Below are the code and all the weights of a small trained network. Each question names an input and a class and asks about switching units off, where a switched-off unit gives its printed mean instead of its output.

import numpy as np


def w(rows, s, z=0):
    codes = np.array(rows[::2]) - 128.0
    scale = np.full(codes.shape[1], s)
    scale[-1] = z or s
    return codes * scale


def f(y):
    return y / 2 * (1 + np.tanh(0.7978845608 * (y + 0.044715 * y**3)))


def log_softmax(a):
    a = a - a.max(-1, keepdims=True)
    return a - np.log(np.exp(a).sum(-1, keepdims=True))


def net(x, mask):
    res = np.array(x, float).reshape(1, 4) / 4 @ E
    y = f(res @ A[0][:, :-1].T + A[0][:, -1])
    res = res + np.where(mask, y, B[0][:, -1]) @ B[0][:, :-1]
    return log_softmax(res[-1] @ U[:, :-1].T + U[:, -1])


A, B = {}, {}
E = w([
[148,152,12,123,59,116,186],'x0',
[78,193,22,81,228,109,100],'x1',
[165,56,64,137,144,254,91],'x2',
[109,225,173,171,119,218,124],'x3',
],0.0098)
A[0] = w([
[83,115,177,148,164,90,99,23],'neuron 0',
[153,146,94,138,114,125,171,82],'neuron 1',
[128,192,127,182,90,9,176,117],'neuron 2',
[219,64,170,120,88,105,198,39],'neuron 3',
[89,97,80,107,178,88,103,102],'neuron 4',
[129,64,109,51,123,118,133,217],'neuron 5',
[116,166,96,101,189,124,130,29],'neuron 6',
[167,149,170,225,66,145,135,12],'neuron 7',
[168,102,104,89,113,190,146,17],'neuron 8',
[79,164,95,123,202,160,172,38],'neuron 9',
[165,142,109,147,113,120,166,4],'neuron 10',
[134,175,92,136,77,116,150,66],'neuron 11',
[124,110,194,91,175,146,41,146],'neuron 12',
[207,82,56,145,139,213,45,40],'neuron 13',
[89,202,121,148,101,201,154,49],'neuron 14',
[102,182,137,119,97,183,109,255],'neuron 15',
[135,133,59,152,65,131,145,121],'neuron 16',
],0.014,0.0049)
B[0] = w([
[129,114,123,177,198,150,63,169],'neuron 0',
[116,109,124,175,125,136,132,156],'neuron 1',
[136,184,147,136,218,117,99,252],'neuron 2',
[93,99,147,122,126,161,212,218],'neuron 3',
[145,86,129,104,122,157,190,186],'neuron 4',
[191,144,91,183,151,55,181,200],'neuron 5',
[82,75,184,83,126,193,162,175],'neuron 6',
[107,85,162,101,162,150,161,205],'neuron 7',
[123,150,147,112,248,134,130,166],'neuron 8',
[85,42,184,72,134,142,162,181],'neuron 9',
[105,147,122,195,193,195,111,137],'neuron 10',
[71,98,99,163,148,217,67,175],'neuron 11',
[144,96,77,213,110,166,105,221],'neuron 12',
[130,202,165,92,214,128,93,244],'neuron 13',
[218,132,70,172,164,90,208,198],'neuron 14',
[177,115,97,160,122,75,182,211],'neuron 15',
[78,71,56,191,122,204,82,190],'neuron 16',
],0.013)
U = w([
[76,83,180,108,115,182,211,93],'0',
[101,85,59,218,125,184,17,82],'1',
[97,241,154,127,197,120,85,90],'2',
[157,122,55,163,127,57,198,157],'3',
[139,158,55,165,112,62,144,201],'4',
[100,225,41,81,7,52,41,10],'5',
],0.014,0.011)

Each question gives the input, the list of numbers given to net, and the class t.
The units are the neurons (one row each of A and B). Each row of codes is followed by its name. A weight is (code - 128) times the scale printed after its matrix; where a second scale follows, it is the last column's (A, B and U).
mask holds one flag per neuron, in row order. A switched-off neuron (its flag False) gives its mean, the last column of its row in B, instead of its output. The means were averaged over made-up inputs and are rounded, as every weight is.
A unit's drop is (log p(t) with every unit on - log p(t) with that unit switched off) / (log p(t) with every unit on - log p(t) with every unit switched off).
The circuit of an input: a set's keep is (log p(t) with only the set's units on - log p(t) with every unit switched off) / (log p(t) with every unit on - log p(t) with every unit switched off). Starting from the 12 units with the biggest drops (on a tie, the unit counted first), units are removed one at a time, each time the one whose removal leaves the highest keep (on an exact tie, the one counted first), for as long as the keep stays at least 0.8.
units of the circuit, in order: the units of the circuit, biggest drop first
unit that matters most: the unit with the biggest drop
top k neurons: the k neurons with the biggest drops, biggest first
drop of u: that unit's drop, to one decimal
input [-4,1,8,-1], class 2: unit that matters most : neuron 13
input [-3,-1,6,-8], class 3: top 2 neurons : [neuron 5; neuron 2]
input [7,7,-1,-7], class 0: top 2 neurons : [neuron 4; neuron 6]
input [-4,-4,-1,-5], class 3: top 2 neurons : [neuron 5; neuron 6]
input [7,8,-4,-2], class 0: top 2 neurons : [neuron 6; neuron 9]
input [8,-4,-8,-4], class 1: top 3 neurons : [neuron 16; neuron 11; neuron 13]
input [-6,0,5,-7], class 3: top 3 neurons : [neuron 5; neuron 16; neuron 11]
input [-5,6,-3,2], class 0: top 2 neurons : [neuron 9; neuron 6]
input [3,-2,5,5], class 2: top 3 neurons : [neuron 13; neuron 8; neuron 5]
input [7,-2,8,7], class 2: top 3 neurons : [neuron 13; neuron 8; neuron 12]
input [3,-2,-6,8], class 3: top 2 neurons : [neuron 14; neuron 15]
input [1,3,4,-2], class 2: top 2 neurons : [neuron 13; neuron 14]
input [8,8,-7,0], class 0: top 4 neurons : [neuron 6; neuron 9; neuron 4; neuron 12]
input [6,-4,-7,4], class 2: units of the circuit, in order : [neuron 2]
input [7,6,0,8], class 3: top 4 neurons : [neuron 14; neuron 15; neuron 12; neuron 0]
input [5,-4,2,2], class 1: top 4 neurons : [neuron 16; neuron 9; neuron 6; neuron 4]
input [0,4,5,8], class 3: top 2 neurons : [neuron 14; neuron 15]
input [-6,-1,-1,6], class 1: drop of neuron 5 : 0.5
input [5,2,-7,0], class 2: drop of neuron 12 : 0.1
input [5,0,-2,3], class 1: drop of neuron 15 : 0.0
input [-2,2,-6,-4], class 2: drop of neuron 2 : 0.4
input [5,-8,6,-5], class 0: unit that matters most : neuron 3
